Here is a tiny trained network, its code and every weight. The questions are about switching its units off for an input and a target symbol, where a switched-off unit gives its printed mean instead of its output.

import numpy as np


def w(rows, s, z=0):
    codes = np.array(rows[::2]) - 128.0
    scale = np.full(codes.shape[1], s)
    scale[-1] = z or s
    return codes * scale


def f(y):
    return y / 2 * (1 + np.tanh(0.7978845608 * (y + 0.044715 * y**3)))


def softmax(a):
    e = np.exp(a - a.max(-1, keepdims=True))
    return e / e.sum(-1, keepdims=True)


def log_softmax(a):
    a = a - a.max(-1, keepdims=True)
    return a - np.log(np.exp(a).sum(-1, keepdims=True))


def net(x, mask):
    ids = ['βδεζθπστψω'.index(c) for c in x.split()]
    T = len(ids)
    res = E[ids] + P[:T]
    r = res
    for j in range(3):
        rows = slice(2 * j, 2 * j + 2)
        q, k, v = (r @ M[0][rows].T for M in (Q, K, V))
        z = softmax(np.where(np.tri(T) > 0, q @ k.T / 2**0.5, -1e9)) @ v
        o = O[0][rows]
        res = res + np.where(mask[j], z, o[:, -1]) @ o[:, :-1]
    y = f(res @ A[0][:, :-1].T + A[0][:, -1])
    res = res + np.where(mask[3:19], y, B[0][:, -1]) @ B[0][:, :-1]
    return log_softmax(res[-1] @ U[:, :-1].T + U[:, -1])


Q, K, V, O, A, B = {}, {}, {}, {}, {}, {}
E = w([
[211,138,167,173],'β',
[213,103,134,72],'δ',
[186,190,186,151],'ε',
[128,173,216,192],'ζ',
[142,152,101,160],'θ',
[155,97,134,215],'π',
[67,151,45,51],'σ',
[139,56,181,166],'τ',
[243,177,135,92],'ψ',
[173,146,155,3],'ω',
],0.016)
P = w([
[167,155,105,152],'0',
[123,140,45,142],'1',
[197,156,172,189],'2',
[95,126,20,140],'3',
[190,156,157,184],'4',
[62,115,7,146],'5',
[193,164,159,154],'6',
],0.011)
Q[0] = w([
[54,186,201,135],'head 0',
[8,26,114,62],'head 0',
[119,65,95,88],'head 1',
[36,190,52,96],'head 1',
[109,35,48,41],'head 2',
[203,168,254,207],'head 2',
],0.0078)
K[0] = w([
[167,255,73,204],'head 0',
[171,188,162,155],'head 0',
[227,87,166,106],'head 1',
[238,163,243,105],'head 1',
[55,7,79,89],'head 2',
[168,200,82,232],'head 2',
],0.0077)
V[0] = w([
[58,41,153,39],'head 0',
[128,199,248,129],'head 0',
[222,247,171,92],'head 1',
[199,56,155,88],'head 1',
[225,114,254,215],'head 2',
[210,210,20,216],'head 2',
],0.0074)
O[0] = w([
[35,104,254,70,73],'head 0',
[83,232,110,87,111],'head 0',
[183,223,206,53,240],'head 1',
[242,25,174,147,162],'head 1',
[125,94,200,203,222],'head 2',
[113,188,172,196,254],'head 2',
],0.0069,0.0071)
A[0] = w([
[139,119,109,77,147],'neuron 0',
[203,71,136,183,180],'neuron 1',
[143,187,108,125,181],'neuron 2',
[124,167,135,113,172],'neuron 3',
[108,101,89,9,71],'neuron 4',
[141,85,110,112,72],'neuron 5',
[147,98,191,110,255],'neuron 6',
[80,131,214,150,60],'neuron 7',
[128,82,108,215,117],'neuron 8',
[74,171,110,147,122],'neuron 9',
[143,92,63,144,67],'neuron 10',
[45,142,121,90,51],'neuron 11',
[140,21,99,126,152],'neuron 12',
[93,167,200,153,202],'neuron 13',
[128,101,177,142,81],'neuron 14',
[189,131,76,68,114],'neuron 15',
],0.014,0.0029)
B[0] = w([
[120,106,111,114,164],'neuron 0',
[97,152,166,54,251],'neuron 1',
[88,144,127,149,193],'neuron 2',
[100,78,146,176,161],'neuron 3',
[60,71,134,108,189],'neuron 4',
[176,105,150,93,127],'neuron 5',
[85,115,79,129,194],'neuron 6',
[153,121,98,121,173],'neuron 7',
[137,162,63,102,196],'neuron 8',
[132,2,95,187,131],'neuron 9',
[156,143,33,159,134],'neuron 10',
[151,184,99,127,131],'neuron 11',
[134,91,84,69,135],'neuron 12',
[87,66,149,106,203],'neuron 13',
[189,117,91,139,163],'neuron 14',
[172,122,189,185,214],'neuron 15',
],0.0082,0.016)
U = w([
[38,247,126,58,125],'β',
[210,98,115,120,38],'δ',
[55,178,150,153,61],'ε',
[85,123,136,189,137],'ζ',
[137,157,93,168,184],'θ',
[116,189,72,104,240],'π',
[47,138,90,109,233],'σ',
[131,140,75,74,96],'τ',
[169,159,133,161,5],'ψ',
[72,95,159,95,191],'ω',
],0.013,0.0021)

Each question gives the input, a string of symbols that net reads in full, and the target symbol t.
The units are the heads (2 rows each of Q, K, V and O) and the neurons (one row each of A and B). Each row of codes is followed by its name. A weight is (code - 128) times the scale printed after its matrix; where a second scale follows, it is the last column's (O, A, B and U).
mask holds one flag per unit, heads first, then neurons. A switched-off unit (its flag False) gives its mean, the last column of its rows in O or B, instead of its output. The means were averaged over made-up inputs and are rounded, as every weight is.
A unit's drop is (log p(t) with every unit on - log p(t) with that unit switched off) / (log p(t) with every unit on - log p(t) with every unit switched off).
The circuit of an input: a set's keep is (log p(t) with only the set's units on - log p(t) with every unit switched off) / (log p(t) with every unit on - log p(t) with every unit switched off). Starting from the 12 units with the biggest drops (on a tie, the unit counted first), units are removed one at a time, each time the one whose removal leaves the highest keep (on an exact tie, the one counted first), for as long as the keep stays at least 0.8.
circuit, biggest first: the units of the circuit, biggest drop first
most important unit: the unit with the biggest drop
k most important neurons: the k neurons with the biggest drops, biggest first
which heads matter: for each layer, one digit per head in row order, 1 if its drop is at least 0.15 and else 0, layers parted by /
drop of u: that unit's drop, to one decimal
input ε ω ω π τ β ψ, target β: circuit, biggest first : [neuron 1; neuron 15; head 2]
input ψ δ π δ ω ω ζ, target ω: circuit, biggest first : [neuron 13]
input β ω ψ β ψ ω, target ω: which heads matter : 011
input ψ δ ω ω, target ω: which heads matter : 001
input ζ β θ, target β: 2 most important neurons : [neuron 15; neuron 1]
input ω π ω σ π ω σ, target ω: circuit, biggest first : [neuron 4; head 2; neuron 15; neuron 8]
input ζ θ π ε ε ω ψ, target ω: circuit, biggest first : [head 0; neuron 13; head 2]
input β β δ β, target β: which heads matter : 001
input ω π β ω σ ω β, target ω: which heads matter : 101
input δ τ ζ σ δ θ, target θ: circuit, biggest first : [neuron 1; neuron 4]
input π π π, target π: which heads matter : 110
input θ π σ, target θ: which heads matter : 100
input β ζ π θ, target θ: which heads matter : 100
input β β δ τ, target τ: which heads matter : 010
input τ ψ δ ω ψ, target ω: circuit, biggest first : [neuron 13; head 0; head 2]
input ω ε ψ ψ, target ψ: most important unit : neuron 1
input ω σ β π, target π: which heads matter : 000
input ζ ε ζ π ψ β ε, target β: 3 most important neurons : [neuron 1; neuron 15; neuron 8]
input β ω ε, target ω: circuit, biggest first : [neuron 13; neuron 1; head 2]
input θ ζ ω β π, target β: most important neuron : [neuron 1]
input δ ω β, target ω: 4 most important neurons : [neuron 13; neuron 1; neuron 6; neuron 15]
input ζ ε β ζ, target ζ: which heads matter : 110
input ε ω ψ ω δ, target ω: 2 most important neurons : [neuron 1; neuron 13]
input β β π β, target β: drop of head 2 : 0.4
input ε θ σ β δ δ, target δ: drop of neuron 13 : 0.0
